Below are the code and all the weights of a small trained network. Each question names an input and a target symbol and asks about switching units off, where a switched-off unit gives its printed mean instead of its output.

import numpy as np


def w(rows, s, z=0):
    codes = np.array(rows[::2]) - 128.0
    scale = np.full(codes.shape[1], s)
    scale[-1] = z or s
    return codes * scale


def f(y):
    return y / 2 * (1 + np.tanh(0.7978845608 * (y + 0.044715 * y**3)))


def softmax(a):
    e = np.exp(a - a.max(-1, keepdims=True))
    return e / e.sum(-1, keepdims=True)


def log_softmax(a):
    a = a - a.max(-1, keepdims=True)
    return a - np.log(np.exp(a).sum(-1, keepdims=True))


def net(x, mask):
    ids = ['ΔΠΦΨαβγεζηθμξστω'.index(c) for c in x.split()]
    T = len(ids)
    res = E[ids] + P[:T]
    u = 0
    for l in range(2):
        r = res
        for j in range(3):
            rows = slice(4 * j, 4 * j + 4)
            q, k, v = (r @ M[l][rows].T for M in (Q, K, V))
            z = softmax(np.where(np.tri(T) > 0, q @ k.T / 4**0.5, -1e9)) @ v
            o = O[l][rows]
            res = res + np.where(mask[u + j], z, o[:, -1]) @ o[:, :-1]
        u += 3
        y = f(res @ A[l][:, :-1].T + A[l][:, -1])
        res = res + np.where(mask[u : u + 4], y, B[l][:, -1]) @ B[l][:, :-1]
        u += 4
    return log_softmax(res[-1] @ U[:, :-1].T + U[:, -1])


Q, K, V, O, A, B = {}, {}, {}, {}, {}, {}
E = w([
[54,142,116,93],'Δ',
[73,168,95,128],'Π',
[62,188,133,114],'Φ',
[78,162,121,107],'Ψ',
[95,181,118,131],'α',
[109,164,148,98],'β',
[88,137,122,91],'γ',
[73,169,160,75],'ε',
[121,141,79,150],'ζ',
[120,210,169,133],'η',
[177,173,122,166],'θ',
[194,125,70,193],'μ',
[163,200,115,204],'ξ',
[141,5,95,99],'σ',
[216,166,207,192],'τ',
[249,27,189,136],'ω',
],0.017)
P = w([
[194,145,112,70],'0',
[141,121,151,143],'1',
[49,93,160,183],'2',
[124,167,106,147],'3',
[209,106,143,137],'4',
[2,102,184,214],'5',
],0.023)
Q[0] = w([
[70,128,197,131],'L0H0',
[70,142,66,96],'L0H0',
[131,147,101,117],'L0H0',
[186,189,81,45],'L0H0',
[122,144,118,210],'L0H1',
[129,167,157,168],'L0H1',
[116,153,137,10],'L0H1',
[155,154,132,59],'L0H1',
[62,52,171,141],'L0H2',
[192,137,103,54],'L0H2',
[123,185,143,115],'L0H2',
[95,119,135,127],'L0H2',
],0.011)
K[0] = w([
[175,116,83,112],'L0H0',
[105,170,81,91],'L0H0',
[115,123,110,135],'L0H0',
[3,82,90,246],'L0H0',
[81,176,82,200],'L0H1',
[28,147,104,114],'L0H1',
[165,164,103,30],'L0H1',
[157,131,147,115],'L0H1',
[133,130,173,87],'L0H2',
[54,106,144,209],'L0H2',
[123,175,113,112],'L0H2',
[118,141,131,96],'L0H2',
],0.011)
V[0] = w([
[83,144,43,137],'L0H0',
[42,209,162,74],'L0H0',
[19,254,212,122],'L0H0',
[17,174,122,136],'L0H0',
[100,69,158,151],'L0H1',
[112,127,183,104],'L0H1',
[116,168,152,199],'L0H1',
[167,139,157,115],'L0H1',
[254,150,237,67],'L0H2',
[133,123,112,135],'L0H2',
[107,112,118,65],'L0H2',
[140,197,46,245],'L0H2',
],0.0061)
O[0] = w([
[114,128,28,151,103],'L0H0',
[120,108,57,197,136],'L0H0',
[139,254,124,162,122],'L0H0',
[124,183,55,143,76],'L0H0',
[147,52,215,132,155],'L0H1',
[147,61,112,158,145],'L0H1',
[142,42,181,85,183],'L0H1',
[80,136,28,174,112],'L0H1',
[171,74,206,65,254],'L0H2',
[141,114,125,137,127],'L0H2',
[76,181,117,62,139],'L0H2',
[172,146,136,214,123],'L0H2',
],0.0037,0.0059)
A[0] = w([
[69,47,103,121,102],'L0N0',
[115,72,254,51,3],'L0N1',
[129,109,43,99,169],'L0N2',
[167,53,182,169,89],'L0N3',
],0.0071,0.007)
B[0] = w([
[251,224,182,191,185],'L0N0',
[133,154,25,240,253],'L0N1',
[232,91,29,104,154],'L0N2',
[8,254,87,6,229],'L0N3',
],0.0051,0.0056)
Q[1] = w([
[141,120,62,110],'L1H0',
[145,163,99,115],'L1H0',
[193,179,77,103],'L1H0',
[34,124,130,184],'L1H0',
[153,81,106,121],'L1H1',
[50,122,127,177],'L1H1',
[151,66,185,183],'L1H1',
[145,252,50,182],'L1H1',
[99,108,160,187],'L1H2',
[130,123,111,130],'L1H2',
[158,159,121,98],'L1H2',
[128,117,164,88],'L1H2',
],0.018)
K[1] = w([
[180,95,195,72],'L1H0',
[155,149,136,55],'L1H0',
[204,214,49,132],'L1H0',
[55,57,165,173],'L1H0',
[179,37,44,182],'L1H1',
[132,214,66,9],'L1H1',
[222,86,184,105],'L1H1',
[105,212,122,237],'L1H1',
[156,157,126,92],'L1H2',
[124,103,109,167],'L1H2',
[91,125,152,217],'L1H2',
[193,99,158,124],'L1H2',
],0.012)
V[1] = w([
[132,194,83,149],'L1H0',
[141,144,92,116],'L1H0',
[194,157,141,90],'L1H0',
[148,147,167,180],'L1H0',
[171,231,123,147],'L1H1',
[58,189,238,152],'L1H1',
[57,182,93,12],'L1H1',
[65,60,75,187],'L1H1',
[140,140,216,145],'L1H2',
[182,219,65,138],'L1H2',
[5,171,100,119],'L1H2',
[158,184,44,172],'L1H2',
],0.013)
O[1] = w([
[105,81,159,125,136],'L1H0',
[114,143,194,147,131],'L1H0',
[47,131,131,171,158],'L1H0',
[134,107,88,93,126],'L1H0',
[122,254,165,130,221],'L1H1',
[207,145,119,69,31],'L1H1',
[35,134,157,24,196],'L1H1',
[100,68,48,155,8],'L1H1',
[205,124,176,117,111],'L1H2',
[155,215,78,134,207],'L1H2',
[90,140,100,37,83],'L1H2',
[143,207,12,156,153],'L1H2',
],0.0097,0.014)
A[1] = w([
[24,112,42,61,5],'L1N0',
[166,165,188,248,46],'L1N1',
[182,255,98,4,3],'L1N2',
[44,37,119,195,2],'L1N3',
],0.0071,0.0089)
B[1] = w([
[171,23,103,206,169],'L1N0',
[115,46,104,95,225],'L1N1',
[181,42,61,92,250],'L1N2',
[255,163,97,48,157],'L1N3',
],0.0089,0.021)
U = w([
[72,41,105,124,42],'Δ',
[127,130,48,154,48],'Π',
[169,113,62,71,3],'Φ',
[109,126,117,106,240],'Ψ',
[162,253,100,102,134],'α',
[132,218,214,79,150],'β',
[61,132,182,130,177],'γ',
[124,99,163,26,103],'ε',
[100,212,143,194,174],'ζ',
[220,179,139,58,65],'η',
[172,208,203,187,254],'θ',
[133,96,128,222,131],'μ',
[227,196,98,179,112],'ξ',
[187,34,100,119,122],'σ',
[230,136,193,122,102],'τ',
[123,45,222,121,169],'ω',
],0.007,0.0056)

Each question gives the input, a string of symbols that net reads in full, and the target symbol t.
The units are the heads (4 rows each of Q, K, V and O) and the neurons (one row each of A and B). Each row of codes is followed by its name. A weight is (code - 128) times the scale printed after its matrix; where a second scale follows, it is the last column's (O, A, B and U).
mask holds one flag per unit, layer by layer, with each layer's heads first. A switched-off unit (its flag False) gives its mean, the last column of its rows in O or B, instead of its output. The means were averaged over made-up inputs and are rounded, as every weight is.
A unit's drop is (log p(t) with every unit on - log p(t) with that unit switched off) / (log p(t) with every unit on - log p(t) with every unit switched off).
The circuit of an input: a set's keep is (log p(t) with only the set's units on - log p(t) with every unit switched off) / (log p(t) with every unit on - log p(t) with every unit switched off). Starting from the 12 units with the biggest drops (on a tie, the unit counted first), units are removed one at a time, each time the one whose removal leaves the highest keep (on an exact tie, the one counted first), for as long as the keep stays at least 0.8.
units of the circuit, in order: the units of the circuit, biggest drop first
top k neurons: the k neurons with the biggest drops, biggest first
top k neurons in layer l: the k neurons of layer l with the biggest drops, biggest first
which heads matter: for each layer, one digit per head in row order, 1 if its drop is at least 0.15 and else 0, layers parted by /
input ω ε τ γ μ η, target ω: units of the circuit, in order : L1H2; L0H0
input Δ Π Ψ ζ, target ζ: top 2 neurons in layer 1 : L1N2; L1N3
input α ω τ Π β η, target α: which heads matter : 010 / 101
input β Δ ω ζ η Ψ, target β: units of the circuit, in order : L1H1
input α β μ, target α: units of the circuit, in order : L1H2; L1H1
input ε Ψ Π, target ε: units of the circuit, in order : L1H1; L0H2
input μ ξ ω θ ε, target ω: which heads matter : 100 / 011
input ε θ Φ ξ α, target ξ: units of the circuit, in order : L1H1; L0H2
input Π η τ α α, target τ: units of the circuit, in order : L1H1; L0N1; L1H2
input σ τ ξ ζ ζ Ψ, target σ: units of the circuit, in order : L1N3; L1H1
input ζ Ψ Ψ μ η, target μ: units of the circuit, in order : L1H1; L0H2; L1N1; L1H0
input μ ζ Φ Π α η, target μ: which heads matter : 110 / 011
input α θ ζ, target α: which heads matter : 010 / 101
input σ θ β, target σ: which heads matter : 100 / 011
input Φ σ σ μ θ ζ, target Φ: which heads matter : 110 / 111
input Δ α β Π, target Π: top 3 neurons : L1N0; L0N0; L0N3
input ε ε α μ, target μ: top neuron : L0N3
input μ ξ η ω θ ζ, target μ: top 2 neurons in layer 1 : L1N1; L1N2
input σ ξ σ ε α Φ, target σ: units of the circuit, in order : L1N3; L1H1; L0H0
input α τ σ ε, target ε: units of the circuit, in order : L1H1; L1H2
input ω σ ξ θ, target θ: top 2 neurons : L0N1; L1N2
input Π μ α γ μ μ, target Π: units of the circuit, in order : L1H2; L0H1; L1N0; L0H0
input ζ Ψ Ψ Ψ ω, target ω: top neuron in layer 1 : L1N2
input η ζ Π ε, target ε: top 3 neurons : L0N1; L1N2; L0N2
input Π θ Ψ Δ, target Δ: which heads matter : 100 / 111
input η σ α ξ ξ ω, target η: which heads matter : 000 / 110
input ω θ ω ω, target ω: which heads matter : 000 / 001
